Below are the code and all the weights of a small trained network. Each question names an input and a class and asks about switching units off, where a switched-off unit gives its printed mean instead of its output.

import numpy as np


def w(rows, s, z=0):
    codes = np.array(rows[::2]) - 128.0
    scale = np.full(codes.shape[1], s)
    scale[-1] = z or s
    return codes * scale


def f(y):
    return np.maximum(y, 0)


def log_softmax(a):
    a = a - a.max(-1, keepdims=True)
    return a - np.log(np.exp(a).sum(-1, keepdims=True))


def net(x, mask):
    res = np.array(x, float).reshape(1, 4) / 4 @ E
    y = f(res @ A[0][:, :-1].T + A[0][:, -1])
    res = res + np.where(mask, y, B[0][:, -1]) @ B[0][:, :-1]
    return log_softmax(res[-1] @ U[:, :-1].T + U[:, -1])


A, B = {}, {}
E = w([
[87,171,125],'x0',
[112,194,95],'x1',
[172,183,246],'x2',
[239,153,98],'x3',
],0.011)
A[0] = w([
[143,77,102,120],'N0',
[166,200,105,167],'N1',
[198,153,245,170],'N2',
[148,38,93,172],'N3',
[45,103,166,254],'N4',
[178,69,86,168],'N5',
[183,211,84,201],'N6',
],0.011,0.0044)
B[0] = w([
[153,81,120,159],'N0',
[158,197,112,185],'N1',
[224,124,254,254],'N2',
[156,19,68,191],'N3',
[45,132,172,225],'N4',
[217,80,76,185],'N5',
[168,197,91,206],'N6',
],0.01,0.011)
U = w([
[157,223,80,129],'0',
[3,128,122,255],'1',
[177,66,53,7],'2',
[117,71,113,119],'3',
[177,132,220,79],'4',
],0.011,0.0027)

Each question gives the input, the list of numbers given to net, and the class t.
The units are the neurons (one row each of A and B). Each row of codes is followed by its name. A weight is (code - 128) times the scale printed after its matrix; where a second scale follows, it is the last column's (A, B and U).
mask holds one flag per neuron, in row order. A switched-off neuron (its flag False) gives its mean, the last column of its row in B, instead of its output. The means were averaged over made-up inputs and are rounded, as every weight is.
A unit's drop is (log p(t) with every unit on - log p(t) with that unit switched off) / (log p(t) with every unit on - log p(t) with every unit switched off).
The circuit of an input: a set's keep is (log p(t) with only the set's units on - log p(t) with every unit switched off) / (log p(t) with every unit on - log p(t) with every unit switched off). Starting from all 7 units, units are removed one at a time, each time the one whose removal leaves the highest keep (on an exact tie, the one counted first), for as long as the keep stays at least 0.8.
units of the circuit, in order: the units of the circuit, biggest drop first
top k neurons: the k neurons with the biggest drops, biggest first
drop of u: that unit's drop, to one decimal
input [-2,-2,-2,-5], class 1: units of the circuit, in order : [N2, N4]
input [-6,-6,1,8], class 2: units of the circuit, in order : [N5]
input [3,-7,1,-4], class 1: units of the circuit, in order : [N2, N4]
input [-7,-8,1,7], class 2: top 2 neurons : [N3, N5]
input [3,3,-4,-1], class 1: top 2 neurons : [N2, N5]
input [8,1,3,4], class 0: top 3 neurons : [N6, N1, N4]
input [-1,3,-5,-5], class 1: top 2 neurons : [N2, N4]
input [1,7,3,-4], class 1: drop of N0 : 0.0
input [-3,-8,-1,5], class 2: drop of N0 : 0.0
input [-3,6,3,-5], class 1: drop of N4 : 0.1
